Below is a small trained network, with its code and all its weights. Each question gives an input and a class and asks what happens when units are switched off, that is, made to give their printed mean instead of their output.

import numpy as np


def w(rows, s, z=0):
    codes = np.array(rows[::2]) - 128.0
    scale = np.full(codes.shape[1], s)
    scale[-1] = z or s
    return codes * scale


def f(y):
    return np.maximum(y, 0)


def log_softmax(a):
    a = a - a.max(-1, keepdims=True)
    return a - np.log(np.exp(a).sum(-1, keepdims=True))


def net(x, mask):
    res = np.array(x, float).reshape(1, 4) / 4 @ E
    y = f(res @ A[0][:, :-1].T + A[0][:, -1])
    res = res + np.where(mask, y, B[0][:, -1]) @ B[0][:, :-1]
    return log_softmax(res[-1] @ U[:, :-1].T + U[:, -1])


A, B = {}, {}
E = w([
[93,148,36,91,128,40,56,104,181,190],'x0',
[167,143,181,109,168,68,134,206,18,54],'x1',
[201,126,49,212,212,174,95,140,150,89],'x2',
[112,57,87,2,121,204,47,238,126,157],'x3',
],0.008)
A[0] = w([
[176,79,140,66,154,84,109,124,65,37,134],'N0',
[208,125,58,176,255,175,103,106,178,157,208],'N1',
[42,111,221,48,98,96,173,60,117,211,149],'N2',
[116,171,37,100,137,38,66,96,121,149,82],'N3',
[210,221,184,209,80,43,184,60,180,116,173],'N4',
[151,93,141,78,102,155,58,177,115,126,4],'N5',
[159,138,160,123,224,26,156,213,63,53,189],'N6',
[72,86,98,75,197,180,74,214,137,184,150],'N7',
[160,197,125,178,105,32,153,42,128,77,7],'N8',
[95,159,72,150,61,71,53,110,178,185,184],'N9',
],0.0069,0.0033)
B[0] = w([
[112,100,15,138,103,74,127,175,124,118,188],'N0',
[112,99,137,2,69,49,70,46,76,69,222],'N1',
[112,129,84,92,142,86,74,62,29,43,218],'N2',
[172,178,152,190,6,208,141,222,155,95,185],'N3',
[40,101,53,167,117,234,106,221,69,126,251],'N4',
[82,85,103,131,136,189,118,184,199,174,163],'N5',
[99,38,75,108,64,81,186,124,71,115,237],'N6',
[50,19,131,153,111,208,150,181,137,97,207],'N7',
[87,54,103,177,126,212,74,171,162,214,202],'N8',
[148,122,65,160,78,93,186,150,51,73,207],'N9',
],0.0076,0.011)
U = w([
[34,92,81,181,166,196,119,246,175,194,111],'0',
[150,168,138,164,49,167,183,220,125,9,253],'1',
[67,113,82,86,170,71,90,57,93,25,211],'2',
[71,76,41,134,126,69,210,111,152,138,228],'3',
[201,81,128,68,130,81,213,98,149,117,73],'4',
[166,230,254,146,223,4,158,75,234,169,3],'5',
[128,220,191,86,255,47,152,98,197,182,3],'6',
],0.0064,0.0035)

Each question gives the input, the list of numbers given to net, and the class t.
The units are the neurons (one row each of A and B). Each row of codes is followed by its name. A weight is (code - 128) times the scale printed after its matrix; where a second scale follows, it is the last column's (A, B and U).
mask holds one flag per neuron, in row order. A switched-off neuron (its flag False) gives its mean, the last column of its row in B, instead of its output. The means were averaged over made-up inputs and are rounded, as every weight is.
A unit's drop is (log p(t) with every unit on - log p(t) with that unit switched off) / (log p(t) with every unit on - log p(t) with every unit switched off).
The circuit of an input: a set's keep is (log p(t) with only the set's units on - log p(t) with every unit switched off) / (log p(t) with every unit on - log p(t) with every unit switched off). Starting from all 10 units, units are removed one at a time, each time the one whose removal leaves the highest keep (on an exact tie, the one counted first), for as long as the keep stays at least 0.8.
units of the circuit, in order: the units of the circuit, biggest drop first
most important unit: the unit with the biggest drop
top k neurons: the k neurons with the biggest drops, biggest first
drop of u: that unit's drop, to one decimal
input [-1,3,5,-5], class 0: units of the circuit, in order -> (N8)
input [-4,5,1,-3], class 3: top 2 neurons -> (N6; N3)
input [6,2,1,-6], class 0: top 3 neurons -> (N8; N4; N2)
input [3,6,-2,3], class 3: top 4 neurons -> (N4; N6; N8; N0)
input [-6,1,-2,-6], class 0: units of the circuit, in order -> (N4; N8)
input [8,-4,3,-8], class 0: top 2 neurons -> (N8; N4)
input [7,-6,4,1], class 1: units of the circuit, in order -> (N3; N9)
input [8,-2,-2,3], class 1: units of the circuit, in order -> (N3; N9)
input [3,-1,-8,4], class 2: top 3 neurons -> (N2; N4; N8)
input [5,3,-5,-6], class 0: units of the circuit, in order -> (N8; N4)
input [-4,7,-7,6], class 2: top 3 neurons -> (N2; N4; N3)
input [2,8,-4,2], class 3: units of the circuit, in order -> (N6; N0)
input [0,-2,6,4], class 2: top 2 neurons -> (N1; N4)
input [-3,8,-2,-5], class 3: top 4 neurons -> (N6; N3; N0; N7)
input [-4,8,-4,-6], class 3: top 4 neurons -> (N6; N3; N0; N7)
input [-1,-4,7,4], class 2: most important unit -> N1
input [-3,7,-3,5], class 3: top 2 neurons -> (N6; N4)
input [-1,-1,-7,6], class 2: top 4 neurons -> (N2; N4; N8; N3)
input [-4,4,5,0], class 2: top 2 neurons -> (N3; N1)
input [2,-6,6,-2], class 2: units of the circuit, in order -> (N1)
input [7,-7,-8,5], class 2: top 2 neurons -> (N2; N4)
input [-2,5,0,-6], class 0: drop of N1 -> 0.1
input [6,-2,3,-6], class 0: drop of N0 -> 0.0
input [0,8,6,-4], class 3: drop of N2 -> 0.2
